Each row has a name. After each piece below comes the name of the row it's from, unless a question asks for something else. Each question is about the rows just above it.

[-16.2  54.1 -33.1   2.9  -7.8  -0.2 -73.1 -23.4 -72.6]  dula
[-92.8   1.1 -30.8  25.1  82.6 -40.2  86.5  50.3 -89.8]  nuf
[ -6.5  23.0 -36.4  24.2   5.6  65.4  84.3 -51.1   6.4]  bodi
[-89.0  41.1 -93.8  92.7  68.1 -42.2  64.4   4.0  41.4]  Raka
[-59.3 -46.9  15.7  29.9  80.0  44.1  34.0 -80.4 -57.0]  vovad
[ 77.1 -73.6   4.6  58.0 -89.6 -51.1  -0.2 -83.7  84.4]  Duko
[-79.3  -7.5 -84.4  -1.1  51.1  23.6  38.5  67.1 -52.9]  suval
[-33.1  -0.2 -73.1 -72.5  -7.8 -23.4   2.9  54.1 -16.2]  zali
[ 24.0  -8.5   9.3  -4.5  16.8  46.9 -91.2 -90.0   1.5]  Gagig
Which row holds these entries in another order? [-72.6 -16.2  54.1 -33.1   2.9  -7.8  -0.2 -73.1 -23.4] => dula
Number of entries in [-16.2  54.1 -33.1   2.9]: => 4

[ 25.6  60.6   7.6 -43.5  20.9  11.2 -33.4  -1.1 -56.5   8.1   7.0  26.4
  30.5 -38.0 -22.3 -11.4  19.7 -11.2 -28.3 -13.2  13.8 -25.0   2.8 -21.0
 -54.9  20.9  20.2   4.1 -35.1   5.3] -> perov
[-15.9 -28.2   0.8  -7.0  14.2  -0.4 -14.1   1.3  42.7   0.8 -18.7 -11.6
 -15.0 -28.1  -9.0  -1.3   4.8  -5.5 -24.6  -3.7   9.1  -9.4 -18.4  52.9
 -11.8 -69.0  20.0  23.3  10.6  -0.9] -> merul
[ -3.7  10.6   9.1  42.7 -28.1  -0.9  20.0  -9.4 -14.1  -9.0 -11.6   0.8
  -0.4 -18.4 -15.0 -15.9 -24.6   4.8   1.3  23.3 -18.7  -1.3  52.9 -69.0
 -11.8 -28.3  -5.5  14.2  -7.0   0.8] -> sabi
Number of entries in [-3.7]: => 1
Which row holds these entries in another order? [ -0.9  10.6  23.3  20.0 -69.0 -11.8  52.9 -18.4  -9.4   9.1  -3.7 -24.6
  -5.5   4.8  -1.3  -9.0 -28.1 -15.0 -11.6 -18.7   0.8  42.7   1.3 -14.1
  -0.4  14.2  -7.0   0.8 -28.2 -15.9] => merul
Count the entries of [ 25.6  60.6   7.6 -43.5  20.9  11.2 -33.4  -1.1 -56.5   8.1   7.0  26.4
  30.5 -38.0]: => 14
How many entries does [ 25.6  60.6   7.6 -43.5  20.9  11.2 -33.4  -1.1 -56.5] have? => 9

[ 20.8   8.4  -0.6   3.3 -11.6  11.0 -12.4  -0.5 -19.9  -3.0  -4.3  13.2
   8.2  -5.0   9.9  19.0  -7.5 -25.7 -17.5 -28.8 -23.7  14.6  12.2  17.2] : devif
[ 20.8   8.4  -0.6   3.3 -11.6  11.0 -12.4  59.6 -19.9  -3.0  -4.3  13.2
 -60.0  -5.0   9.9  19.0  -7.5 -25.7 -17.5 -28.8 -23.7  14.6  12.2  17.2] : bekor
[ 20.8   8.4  -0.6   3.3 -11.6  11.0 -12.4  -0.5 -19.9  -3.0  -4.3  13.2
   8.2  -5.0   9.9  19.0  -7.5 -25.7 -17.5 -28.8 -23.7 -11.8 -21.0  51.8] : nat
Count the entries of [ 20.8   8.4  -0.6   3.3 -11.6  11.0 -12.4  -0.5 -19.9  -3.0  -4.3  13.2
   8.2  -5.0   9.9  19.0  -7.5 -25.7 -17.5 -28.8 -23.7  14.6  12.2  17.2]: => 24
Put [ 51.8 -21.0 -11.8 -23.7 -28.8 -17.5 -25.7  -7.5  19.0   9.9  -5.0   8.2
  13.2  -4.3  -3.0 -19.9  -0.5 -12.4  11.0 -11.6   3.3  -0.6   8.4  20.8] back in order: which row is it? => nat

[-14.6 -10.3  -1.8 -21.4  12.6  -0.4  51.0 -69.6  -5.3  14.1 -22.8 -32.2
 -17.1 -33.2   1.6  58.2 -44.1 -21.8  -6.4  27.6  19.5 -46.0 -82.4  18.3] = Rov
[-14.6 -10.3  -1.8 -21.4  12.6  -0.4  51.0 -69.6  -5.3  14.1 -22.8 -32.2
 -17.1 -33.2   1.6  58.2 -44.1 -21.8  -6.4  27.6 -52.0 -46.0 -82.4  18.3] = naso
[ 22.4  38.7 -38.6  34.2  75.4   3.0   3.8 -14.3  20.2  19.4   1.4  10.3
   9.5  18.7 -11.8  35.9 -76.2  25.4 -13.7 -53.8   6.0  27.1  64.2  35.5] = mok
[ 20.3  55.5 -31.4 -49.1   9.0  51.4  27.8 -24.5   1.4 -72.1 -30.8   0.7
 -35.7  36.2 -13.9 -48.0 -63.0  58.6 -19.4  26.5 -40.1 -36.5  11.2  12.7] = zuli
[  8.4  -2.1  32.9  11.4  34.1  21.4 -36.3 -30.8  10.4  24.4   6.9  -8.3
  65.6 -20.5  -5.4 -22.2 -16.7  30.6  -9.8 -46.8   1.8 -54.3 -87.2  49.4] = salav
[-22.4 -86.9  36.1  30.4  34.0   7.9 -24.3   6.0  10.3  46.6 -13.7  -6.8
  51.6  32.5 -11.8  11.4   8.4 -46.9  32.4   7.1  -2.2  24.7 -46.2  65.6] = vinep
[-13.7  36.1 -46.2  32.4  51.6  -6.8 -11.8 -22.4   7.2  46.6 -24.3   6.0
   7.9  -2.2   8.4  34.0 -86.9  30.4  10.3 -46.9  24.7  32.5  65.6  11.4] = tal
[ 23.2  47.6 -34.5 -67.6  13.8  51.2  25.4 -19.7   0.9 -64.2 -41.4   4.1
 -25.0  37.4 -14.6 -37.2 -66.2  72.6 -24.5  34.9 -36.2 -44.2   8.1  -1.2] = susoz
[ 27.1  19.4  18.7  10.3  34.2  38.7  35.9 -14.3   3.0  20.2  75.3 -38.6
  22.4  64.2 -76.2  35.5   1.4 -13.7  25.4 -53.8   6.0 -11.8   3.8   9.5] = mos
Number of entries in [-13.7  36.1 -46.2  32.4  51.6  -6.8 -11.8 -22.4   7.2  46.6 -24.3   6.0
   7.9  -2.2   8.4  34.0 -86.9  30.4  10.3 -46.9]: => 20
Put [-76.2 -53.8 -38.6 -14.3 -13.7 -11.8   1.4   3.0   3.8   6.0   9.5  10.3
  18.7  19.4  20.2  22.4  25.4  27.1  34.2  35.5  35.9  38.7  64.2  75.3] back in order: which row is it? => mos
Put [ 34.0 -11.8  51.6 -24.3  32.5 -22.4  36.1  32.4  11.4 -13.7  -6.8   7.2
  -2.2   7.9   6.0  10.3 -46.2 -46.9  65.6  24.7  46.6   8.4 -86.9  30.4] back in order: which row is it? => tal
Which row holds these entries in another order? [-14.3  75.4  20.2  10.3 -53.8   3.0  35.9  25.4   9.5  18.7  64.2 -76.2
  22.4  34.2 -11.8  19.4   6.0   1.4 -13.7  35.5 -38.6  38.7   3.8  27.1] => mok
How many entries does [ 27.1  19.4  18.7  10.3  34.2  38.7  35.9 -14.3   3.0  20.2  75.3 -38.6
  22.4  64.2 -76.2  35.5] have? => 16

[  8.4   8.1 -20.7  21.0  43.4  11.0 -10.3 -85.2] = Nin
[ 50.9  37.8 -19.4 -75.2 -56.3   7.4 -28.0   7.2] = Modur
[-20.7  11.0   8.3 -10.3  43.4 -85.2  21.0   8.1] = Gir
[-32.4  55.2  29.6   9.4  71.7  -0.8 -20.6  -9.7] = Dizud
How many entries does [  8.4   8.1 -20.7  21.0  43.4  11.0] have? => 6
Put [-85.2   8.4   8.1 -20.7  21.0  43.4  11.0 -10.3] back in order: which row is it? => Nin
Put [ 43.4 -85.2   8.3 -10.3 -20.7  11.0  21.0   8.1] back in order: which row is it? => Gir
How many entries does [-32.4  55.2  29.6   9.4  71.7  -0.8 -20.6  -9.7] have? => 8
Number of entries in [ 50.9  37.8 -19.4 -75.2 -56.3]: => 5
How many entries does [-20.7  11.0   8.3 -10.3  43.4 -85.2  21.0   8.1] have? => 8

[ 72.9  70.5 -35.0 -92.1  16.4] = vuro
[ 16.4  72.9 -92.2 -35.0  70.5] = dute
[ 16.4 -92.2  70.5 -35.0  73.0] = veke
Count the entries of [ 16.4  72.9 -92.2 -35.0  70.5]: => 5
Count the entries of [16.4 72.9]: => 2
[ 72.9  70.5  16.4 -92.2 -35.0] is which row reordered? => dute
[ 70.5  72.9 -92.1 -35.0  16.4] is which row reordered? => vuro
How many entries does [ 16.4 -92.2  70.5 -35.0] have? => 4
Which row holds these entries in another order? [ 70.5  16.4  72.9 -92.2 -35.0] => dute
Number of entries in [ 72.9  70.5 -35.0 -92.1]: => 4

